sut: [145  90 124 157 143 187 108 156 104  79 125  49 134 133 129 136 125 122
 109 124 124 122 175 124 170 124 128 118 103 123 110 131 157  74  86 152
 129 155 126  66 132  81 123 129 116 116 120 134  98 152 119 210 138]
Vuvil: [118 117 128 148 151 113 117 113 118  72  93 227 109 109 158 144 140 215
 151 169 179 131 136 116 123 145 133 145 130  88  83 151 182  77 126  91
 119 134 143 119 163 119 131 151 124 109 120 114 112  68 134  78 107]
puru: [109 123 130 164  99 129 116 149 147 209  80  26 127  71 125 134 118 144
 152  91 110 129  79 119 118 145 136 112 141 161 147  99 113 149 114 152
 135 133  76 154 181 133 125 117 163 136 133 119 159 154 147 155 110]
gune: [ 85 141 132 137 109 170 144 200 113 235 129  75 102 146 124 129 137 168
  85  97 105 153 128 127  85 127 130 117 157  89  79 133 112 163   4 130
 136 127 105  90 113 124 124  85 134 113 148 120 114 150 142 219 111]
busa: [128 153 159 151  77 155 118 195 131 198  94  54 140 175 126 136 208 189
 128 151 103 109 120 119 105 124 132 119 125 138 169 110  84 209  75 141
 126  13 108  74 135 134 139 126 100 132  66 153 158 136 112 131 115]
Vom: [123 124 132 116 113 128 127 133 114 154 127 135 141 142 153 118  40 160
 115 133  93 140 136 130 145 138 135 133 142 126 111 130 161 104 110 134
 139 194 122 122 118 100 127 133 125 102  80 136 139 169 135 125 112]
dov: [ 94 113 126 102 163  31 126 149 136 197  96  96 126 105 120 120 147 162
 111 130 114 126 137 132 127 110 148 128 150 115 138 133  71  96 136 135
 144  86 113 114 139 154 115 129 139 107 132 136 149 121 117 146 113]
fugib: [119 149 136 130 185 138 102 117 146  43 155 170 161 126 160 125  55 123
 124 138 135 118 152 132 124 142 143 115 137 131 160 126 196 145  79 120
 121 153 121  93 169 168 112 130 133 121 133 129 136 242 163 144 112]
Vep: [116 140 125 118 150 120 133 108 121 164 150 101  99 120 113 133 142 132
 172 116 123 116 114 133 116 134 121 122 134 208 114 145 126  59 124 136
 147  74 114 124 119 156 137 129 178 127 191 115 113  84 103  50 118]
Gesa: [139 117 133 108 144 113 109 131 144  61 161 118 121 117 100 127 109 168
 131 141 144 114 154 123 149 140 131 107 133 153 154 158 204 194 147 137
 139 183 111  97 173 159 130 119 107 121 114 129  76 146 139 193 149]
howmany Vuvil: [151] : 4
q: [128 153 159 151  77 155 118 195 131 198  94  54 140 175 126 136 208 189
 128 151 103 109 120 119 105 124 132 119 125 138 169 110  84 209  75 141
 126  13 108  74 135 134 139 126 100 132  66 153 158 136 112 131 115] : busa

dus: [131 196 131 131]
geb: [172 115 115 115]
vurof: [166 225 166 165]
dup geb:  : [115]
howmany dus: [131] : 3
dup vurof:  : [166]
howmany vurof: [166] : 2

vuz: [139  84 117 193 173  58 111 143 110 160  41 176]
rofum: [130 109 117 230 149  95 125 135 130  93 149 173]
leso: [214 134 136 196 163 159 111 100 133  82 196 124]
naf: [198 109 124 239 170 114 111 115 123  94  75 164]
sinu: [139  53  53  53 171  47  47 156  94 199  53 173]
Guve: [113  88 116 168 163  54 111 154 110 170  55 175]
borel: [228 131 144 111 163 164 107 109 122 133 153  81]
Lur: [127  98 117 212 163  81 116 141 122 129  62 179]
vekuv: [139  98 117 141 162  81 111 141 113 171  80 154]
dup vekuv:  : [141]
howmany rofum: [149] : 2
dup leso:  : [196]
howmany sinu: [53] : 4
howmany vekuv: [140] : 0
howmany borel: [122] : 1

zetel: [ 72 138   9 157]
mabib: [159 141 151 175]
rut: [104 138 144 121]
gef: [104 104 144 109]
zelim: [ 90 122  32  32]
howmany gef: [105] : 0
howmany zelim: [121] : 0

Nubel: [131 122 111  80 153 129 139 141  86 134 137 112 136 108 105 116 140 143
 124 137 115  95 121 118 114 146 135 163 139 124 121 124 125 142 107 152
 132 152 149 136 108 125 152 129 131 138  99 101 125 105 108 146 110 142
 131 122 136 130  96 146 141]
kavu: [125 148 132 163 149 126 123 111  84 118 144 163 109 134 168 136  74 150
  95 127  94 131 110 120 137 113 131 124 155 131 163 134 158 117 154 109
  92 109 102 101 107 158 147 149 125 163 117 109 183 160 150 134 173 131
 103 150 136 106 116 112 100]
vusud: [123 143 116  94 149 131 133 105 101 109 153 145 107 150 160 130  91 161
  91 127  91 135 117 124 135 113 132 132 153 134 132 137 157 111 146 120
 101 120 109 115  94 157 160 159 123 130 109 100 222 149 144 134 155 135
 112 142 136  97 112 121 105]
Fuf: [120 119 142  87  92 134 131 122 111 121 106 114 136 193 111 137 163  97
 155 135 155 159 148 143 138 127 131 103  94 121 126 143 126 129 121 125
 129 125 131 115 163 126 107 116 120 118 154 166  65 124 134 109 132 108
 143 120 136 153 157 114 139]
las: [122 142 115  93 149 132 133 106 115 112 152 145 108 159 160 130  92 161
  91 126  91 135 117 125 135 114 132 133 154 134 133 137 157 111 145 120
 101 120 110 115  94 157 161 160 122 131 109  99 222 149 144 133 153 135
 143 121 136 151 156 113 139]
Sobil: [131 122 112  80 153 127 139 142 144 125 135 111 138  82 102 116 141 141
 124 137 116  95 121 117 113 147 135 163 138 124 121 124 124 143 107 152
 134 152 149 137 109 124 151 128 131 138  99 101 194 104 107 145 109 141
 131 122 136 131  95 148 143]
gobub: [123 131 107  87 160 141 143 130  84 121 151 134 122 152 140 124 119 171
 107 122 101 108 115 127 128 137 134 156 155 120 128 134 146 117 122 141
 114 141 135 132 104 146 168 145 123 148  93  96 244 123 127 138 132 143
 120 133 136 105 113 132 118]
Defu: [130 124 119  78 149 109 132 148 155 126 128 105 143 127  90 117 145 138
 128 134 125  98 121 114 105 152 136 154 135 127 116 118 112 145 107 144
 150 144 150 141 118 112 142 125 130 137 107 111 168  99 100 138 101 136
 130 122 136 140  96 152 149]
lev: [122 142 115  93 149 132 133 106 115 112 152 145 108 159 160 130  92 161
  91 126  91 135 117 125 135 114 132 133 154 134 133 137 157 111 145 120
 101 120 110 115  94 157 161 160 122 131 109  99 222 149 144 133 153 135
 113 142 136  96 112 122 106]
dal: [145 138 144  89 122 142 132 133 142 145 108 153 116 113 154 122 111 103
 127 140 140 131 145 131 155 114 131 117 152 140 152 131 136 131 136 106
 105 106 110 117 134 136 102 141 145 114 131 138  53 164 149 136 139 119
 121 134 136 113 135 112 126]
bigam: [126 128 106  86 160 142 144 132 155 123 151 129 124 133 133 122 125 166
 113 126 105 103 116 125 127 139 134 161 152 118 125 131 140 122 117 148
 117 148 140 134 106 140 166 139 126 146  92  98 237 117 121 143 127 144
 125 128 136 112 110 133 122]
q: [131 122 111  80 153 129 139 141  86 134 137 112 136 108 105 116 140 143
 124 137 115  95 121 118 114 146 135 163 139 124 121 124 125 142 107 152
 132 152 149 136 108 125 152 129 131 138  99 101 125 105 108 146 110 142
 131 122 136 130  96 146 141] : Nubel
howmany vusud: [132] : 3
q: [120 119 142  87  92 134 131 122 111 121 106 114 136 193 111 137 163  97
 155 135 155 159 148 143 138 127 131 103  94 121 126 143 126 129 121 125
 129 125 131 115 163 126 107 116 120 118 154 166  65 124 134 109 132 108
 143 120 136 153 157 114 139] : Fuf
howmany Nubel: [122] : 2

badim: [118 161 129 122]
Limig: [156  96 136 146]
davef: [ 66 127 132  96]
safa: [127 157 187 157]
tomad: [ 52 132 137  92]
varad: [120 161 119 120]
fanev: [172 123 107 140]
zafi: [129 155 106 118]
teg: [111  96 224 167]
suv: [153 120 144 148]
vuv: [149 149  64 149]
dup vuv:  : [149]
dup safa:  : [157]
q: [120 161 119 120] : varad

samip: [114 123 184 154]
num: [108 123 128 129]
tifo: [123 119  72 119]
vig: [123 119 154  82]
mibop: [129 129 129 123]
Mupi: [103 101 129 120]
katus: [113 118 112 119]
papef: [121 115 230  73]
Tak: [123 123  72  72]
howmany mibop: [129] : 3
howmany Tak: [72] : 2

ked: [ 71 119 120  78  85 125 170 168  91 165 182 118 105  84 126  86 112  96
 157  80  88 118 120 173 112 121 187 198 195 174 172  83 122 137 125  91
 152  81 152]
raru: [ 70 134 168  56  65 157  82 182  91 165 201 111 130  65 156 195 156 100
 132  79 191 165 144 188 140 158 207  52  54 174 171 201 149 104 157  74
 141  80 138]
kufen: [143 134 116  57  67 137 183 181 107 131 199 112  90  66 138  70 106 109
 160 140  72 122 137 187  88 119 206 219 215 133 132  65 134 135 135  75
 155 139 153]
kuda: [ 43 100 121 200 190  99 124  90 116 178  78 148 159 191  98 145 136 121
 122  56 144 111  93  86 167 120  74 120 121 187 186 146 101 142 103 182
 115  59 121]
Dibe: [245 152 136 128 128 150 109 135 162  80 137 129 128 128 150 162 145 158
 115 227 160 150 154 135 116 138 138  95  97  72 203 165 150 115 128 128
 117 224 116]
geped: [173 118  89 151 182 101 184  96 151 115  85 146 126 182 101  70 107 146
 151 166  73  95 108  92 117  99  82 219 216 112 114  66 107 154 102 175
 121 165 125]
Fuvil: [187 141 127  98 102 142 142 155 134 109 164 122 112 102 143 121 127 133
 136 178 121 136 143 158 106 129 167 151 150 106 106 120 141 125 140 106
 135 176 134]
butog: [ 28 121 157  67  76 143 102 175  79 185 191 114 129  75 142 170 145  90
 140  43 167 149 129 181 143 148 196  87  87 199 195 173 135 115 144  83
 145  46 143]
medu: [ 99 132 147  76  83 145 115 169 103 151 183 116 122  83 145 154 140 109
 137 103 152 146 137 174 127 142 188 107 107 157 155 156 140 117 145  89
 141 104 139]
fem: [ 71 170 142 189 181 118  82  97 113 163 170 144 170 181 116 196 157 130
 108  80 192 135 110  94 174 138  83  52  55 170 169 201 118 124 122 173
 109  82 113]
rili: [245 152 136 128 128 150 109 135 162  80 137 129 128 128 150 162 145 158
 115 227 160 150 165 135 116 165 138  95  97 165  72 165 150 115 148 128
 117 224 116]
Fere: [ 71 120 154 148 145 132  76 143 115 163 122 134 159 169 130 204 160 121
 113  80 200 147 122 123 166 146 121  41  44 171 169 210 129 116 135 143
 118  82 119]
howmany fem: [170] : 4
q: [ 71 119 120  78  85 125 170 168  91 165 182 118 105  84 126  86 112  96
 157  80  88 118 120 173 112 121 187 198 195 174 172  83 122 137 125  91
 152  81 152] : ked
howmany Fere: [204] : 1
q: [187 141 127  98 102 142 142 155 134 109 164 122 112 102 143 121 127 133
 136 178 121 136 143 158 106 129 167 151 150 106 106 120 141 125 140 106
 135 176 134] : Fuvil

kaz: [120 156 119 101 148 140 135 101 109 148 111 108 123  80 223 101 126 144
 167]
Gufos: [121 111 144 151 116 130 203 134 150 117 118 192 121  91 152 147 152  69
 136]
vir: [104 127 143 186 183 161 129 142 145 108 113 102 175 108 188  98 158 118
 147]
fafof: [158  99 125 208 133 155 152 138 139  96 116 143 151 116 114 157 195 147
 153]
bofo: [137 140  97  94  69  74 129 115 105 141 207 113 130 135 109 102 128  99
 116]
luk: [152 116  76 145  68 127  66 106 145 126 181 145 130 145 131  83 122 144
  99]
tareg: [ 74 140  97  94  69  74 129 115 105 141 207 113 130 118 109 102 128  99
 116]
koded: [155 153 131  71  72 141 133 110  55 156 166 101 157 115 140 111 141 125
 138]
Tigi: [107 156 101  59  82  92 136 129  80 154 190 114 114 108 115 133 126 117
 140]
sepof: [ 63 130 139 156 153  60 158 139 157 124 171 108 144 108 131 118 122  72
 130]
rep: [ 81 113  82  91  79 105 104 172  98 104 165 105  94 108 101 116 147 156
 149]
bize: [156 153 138  69  73 139 140 109  54 158 159 102 156 111 144 112 139 124
 141]
dup tareg:  : [74]
dup luk:  : [145]
dup koded:  : [141]

Pib: [150  66 129 126 159 137 165 146 143 126 154 133 135 106  94 192 122 120
 166 135 140 159 169 148 124 135 129 136  75 154 126  75 121 173 122  96
  75 117 153 114 102 111 133  97 170 135 128 126 146 131 153 140 121 146
 116 145 118  95  99 178]
kotiv: [ 96 119 140 139 152 110 119 146 138 121 138 116 122  89 102  95  83 119
 145 119 113 133 133 122  77 151 126 144 108  98 130 118 138 167  75 111
  91 145 179 109 153 135 142 142 119 160 112  84 108 123 105 165 112 139
 126 120 135  83 136 144]
zub: [ 99 146 160 114  92 146 110 140 102 144 127 140 148 168 156 156 133 175
  77 118 141  95  19 142 113 156 136 108 142 133 126 179 101 123 122  99
 143 124  85 140 157 131  94 116 121 155 168 114 121  96 133 134 142 155
 138 145 169 133 118 124]
Keden: [106 159 145 131 134 135 109 133 109 126  92  74 137 136 116 125  85  90
 103 100 150 113 153 115  77 114 153 147 141 156 142 119 118 147  72 114
 116 133  77 148 177 160 101  86 161 129 114 104 119  93  69 121 135 166
 132 178 147 136  93 154]
podug: [122 129 139 139 108 143 118  92  95 129  89  86 123 124 105  97 124  97
  93  99 154  66 121 122 112 140 139 110 170 136 126 164 125 107 110 107
 109 156  76 147 155 136 118  76 155 148 120 135 148 129  59 147 146 116
 160 141 139 135 103  86]
regum: [156 107 127 142 149 120 142 139 127 129 134 137 124 130 101 112 122  98
 146 122 132 129 155 155 119  97 135 127 167 108  66 152 106 114 161 112
  99 112 153  83 129 118 127 133 149 107 124 117 151 156 154 164 125 115
 137 119 100 147  75  70]
nosul: [167 123 117  93 126 144 172  93 119  91 170 113 110 109 148 142 166 121
 129 138 116 112 117 165 173 121  91 115 136 120 114 128 108  73 163 133
 138 182 163 146 107 103 155  89 128  97 161 108 160 127 116 147 129 112
 119 143 150 130 183  92]
Bugun: [ 83 144 129 132 134 158 148 123 136 122 110 108 134 109 149  90 115 139
 108 106 117 120  67 124  83 148 123 118 108  91 124 146 154 114  85 142
 110 117 121 149 160 134 133 155  80 165 149 143  80 122 131 116 131 110
 141 119 123 122 159  94]
Dukoz: [114 156 104 138 120 132 165 120 163 126 150 149 134 116 144 170 112 127
 150 118 141 121  78 173 110 113 163 110 134 146 113 120 120 168 139  84
 133 150 125 127 149 142 141  89 133  96 149 120 165 112 139 150 119 204
 123 125 144 121  78 191]
buru: [120  78 131  93 121 201 151 102 139 107 140  98 119 114 127 140 166 154
 113 132 137 116  82 158 164 138 100  96 141 139 134 128 117 114 123 126
 125 142 103 180 141 128 134  68 133 145 183 157 154 109 120 123 116 101
 133 156 219 189 143 104]
dig: [137 160 161 121 102  93 152 140  84 123 132 139 144 148 144 150 106 108
  94 122 145  94  68 136 105 151 133 140 148 136 164 172 110 117 133  79
 140 169 130 113 128 118  91 107 150 128  81  56 124  90  97 167 138 186
 127 143  99  90 135 143]
howmany kotiv: [119] : 5
howmany Bugun: [80] : 2
howmany Dukoz: [120] : 5
q: [ 99 146 160 114  92 146 110 140 102 144 127 140 148 168 156 156 133 175
  77 118 141  95  19 142 113 156 136 108 142 133 126 179 101 123 122  99
 143 124  85 140 157 131  94 116 121 155 168 114 121  96 133 134 142 155
 138 145 169 133 118 124] : zub

lan: [178 182 178 178 170]
luruk: [170  78 223  77 226]
niruv: [ 70 158 212  53 209]
vug: [186  87  89 149 177]
Gofed: [186  85  91 121 121]
Mul: [102 102  73  96  81]
Keri: [171 116 171 116 171]
pob: [142 107 183  74  74]
dup lan:  : [178]
howmany pob: [74] : 2
dup Mul:  : [102]
howmany Keri: [171] : 3
howmany Mul: [103] : 0
howmany Gofed: [121] : 2
howmany lan: [178] : 3

lefu: [135  81 123 112 124 135 128 171 133 131 134 132 147  88 132 113  80 119
 120 129  26 128]
feme: [144 175 131 145 128 140 126 146  99 135 114 141 128 114 114 132 130 134
 102 138 147 131]
zoveg: [136 132 128 186 110 133 138 139 122 113 130 147  98 127  96 120 191 125
 122 120 146 130]
diluv: [108 136 124 153 123 123  96 116 124 130 134  52  95  87 123 131 160 137
 126 126 107 117]
ropan: [114 175 131 145 104 131 126 146 114 131 114 141 128 114 114 132 114 134
 102 138  97 124]
q: [136 132 128 186 110 133 138 139 122 113 130 147  98 127  96 120 191 125
 122 120 146 130] : zoveg
howmany feme: [115] : 0
howmany ropan: [113] : 0
howmany diluv: [108] : 1
q: [108 136 124 153 123 123  96 116 124 130 134  52  95  87 123 131 160 137
 126 126 107 117] : diluv
q: [144 175 131 145 128 140 126 146  99 135 114 141 128 114 114 132 130 134
 102 138 147 131] : feme

